In the rows, zero is written as 100.
Group, then class
[87, 101, 124, 96, 102, 95, 113, 105, 105, 87, 101, 105, 99, 124, 76, 98, 107, 80, 103, 117, 97, 90, 93, 94, 110, 89, 85, 84, 107, 116, 117, 102, 99, 104, 85, 85, 106, 117, 91, 94, 101, 101, 107, 90, 122]
K:M
[98, 97, 99, 83, 89, 116, 103, 108, 112, 80, 106, 101, 80, 111, 91, 118, 105, 91, 109, 93, 86, 95, 100, 107, 118, 72, 90, 86, 116, 99, 120, 116, 92, 99, 97, 76, 100, 115, 88, 93, 123, 97, 113, 83, 121]
J:V
[106, 120, 114, 81, 101, 112, 105, 110, 106, 76, 101, 98, 96, 114, 97, 118, 101, 86, 97, 99, 93, 90, 94, 94, 122, 81, 74, 96, 99, 107, 113, 101, 98, 100, 92, 81, 101, 112, 76, 103, 112, 96, 104, 85, 109]
K:M
[92, 89, 85, 95, 108, 126, 99, 110, 117, 91, 103, 111, 106, 107, 96, 116, 102, 84, 93, 108, 90, 89, 102, 109, 112, 91, 88, 81, 118, 107, 108, 107, 80, 93, 107, 93, 81, 90, 95, 72, 97, 115, 119, 58, 106]
J:Z
[98, 101, 105, 69, 89, 118, 105, 93, 102, 109, 121, 139, 88, 116, 104, 93, 101, 73, 90, 87, 114, 101, 90, 100, 111, 93, 68, 84, 97, 129, 108, 75, 93, 107, 91, 108, 100, 96, 107, 84, 100, 125, 96, 96, 118]
L:C
[102, 136, 110, 71, 101, 104, 90, 110, 105, 106, 101, 112, 90, 124, 100, 116, 102, 97, 77, 108, 102, 95, 100, 83, 107, 82, 102, 80, 167, 112, 112, 96, 79, 98, 84, 92, 102, 113, 101, 96, 108, 104, 96, 94, 105]
L:N
[96, 105, 93, 82, 92, 102, 118, 119, 102, 75, 101, 103, 110, 114, 92, 118, 117, 98, 103, 107, 82, 92, 98, 99, 110, 94, 85, 89, 113, 108, 117, 113, 89, 106, 92, 83, 100, 114, 72, 106, 100, 106, 103, 92, 105]
K:M
[96, 106, 117, 68, 91, 101, 107, 104, 123, 81, 102, 90, 92, 105, 88, 106, 96, 90, 99, 95, 101, 94, 89, 95, 109, 83, 87, 100, 103, 98, 95, 93, 88, 107, 84, 81, 111, 103, 89, 102, 108, 94, 116, 89, 138]
K:M
[93, 102, 70, 94, 98, 121, 107, 103, 113, 83, 115, 117, 104, 104, 88, 92, 99, 77, 98, 91, 88, 69, 94, 106, 101, 86, 71, 90, 118, 81, 118, 100, 99, 95, 84, 91, 102, 114, 83, 86, 120, 93, 107, 86, 115]
J:V
[85, 101, 116, 96, 91, 108, 103, 93, 109, 83, 95, 110, 98, 127, 62, 123, 111, 82, 99, 93, 95, 87, 100, 92, 114, 111, 79, 95, 104, 124, 107, 117, 98, 113, 79, 83, 116, 103, 80, 109, 113, 79, 98, 82, 103]
K:Q
[98, 97, 106, 102, 95, 115, 112, 113, 114, 72, 101, 111, 108, 120, 76, 132, 111, 82, 105, 102, 93, 95, 99, 102, 108, 102, 75, 91, 106, 115, 111, 113, 107, 107, 84, 74, 116, 89, 79, 118, 106, 88, 94, 78, 100]
K:Q
[95, 103, 90, 94, 99, 104, 115, 113, 121, 88, 112, 112, 107, 98, 105, 102, 100, 85, 101, 91, 77, 99, 104, 106, 114, 92, 75, 85, 112, 89, 113, 108, 94, 99, 101, 89, 96, 87, 86, 88, 118, 89, 104, 91, 110]
J:V
[103, 100, 116, 80, 104, 112, 102, 113, 110, 78, 109, 105, 90, 121, 71, 123, 96, 97, 96, 92, 100, 89, 102, 101, 116, 94, 83, 85, 95, 112, 167, 99, 104, 105, 80, 75, 113, 99, 100, 104, 103, 101, 102, 81, 119]
K:Q
[112, 94, 106, 77, 91, 114, 111, 114, 115, 90, 113, 107, 93, 103, 93, 95, 101, 94, 105, 95, 96, 99, 98, 110, 114, 97, 84, 88, 115, 111, 119, 88, 87, 106, 112, 104, 90, 110, 85, 76, 113, 113, 106, 82, 122]
J:Z
[97, 116, 103, 79, 97, 110, 98, 112, 126, 83, 104, 107, 100, 107, 87, 113, 105, 85, 91, 101, 99, 93, 99, 95, 107, 95, 82, 89, 99, 109, 121, 104, 88, 106, 75, 75, 113, 98, 95, 97, 104, 87, 98, 92, 108]
K:Q
[98, 99, 117, 81, 90, 112, 100, 99, 114, 90, 111, 123, 95, 108, 87, 100, 103, 82, 98, 99, 86, 108, 106, 106, 114, 96, 72, 82, 124, 114, 109, 110, 78, 90, 111, 93, 93, 109, 90, 71, 126, 122, 108, 87, 102]
J:W
[102, 90, 105, 68, 97, 120, 100, 107, 108, 114, 96, 125, 87, 128, 92, 102, 97, 66, 80, 94, 115, 100, 145, 97, 106, 121, 84, 75, 99, 118, 104, 71, 110, 103, 87, 93, 100, 110, 114, 97, 107, 120, 103, 79, 124]
L:C
[98, 103, 116, 112, 107, 104, 107, 98, 126, 78, 96, 87, 101, 116, 78, 113, 98, 95, 107, 90, 86, 90, 78, 95, 106, 80, 76, 98, 116, 111, 114, 113, 87, 114, 89, 76, 115, 107, 77, 114, 116, 117, 101, 89, 111]
K:M
[114, 105, 113, 82, 110, 103, 101, 105, 106, 83, 108, 116, 102, 125, 77, 118, 107, 82, 83, 110, 98, 88, 110, 91, 104, 96, 93, 87, 103, 109, 81, 108, 92, 101, 71, 81, 105, 110, 84, 108, 112, 97, 100, 89, 103]
K:X
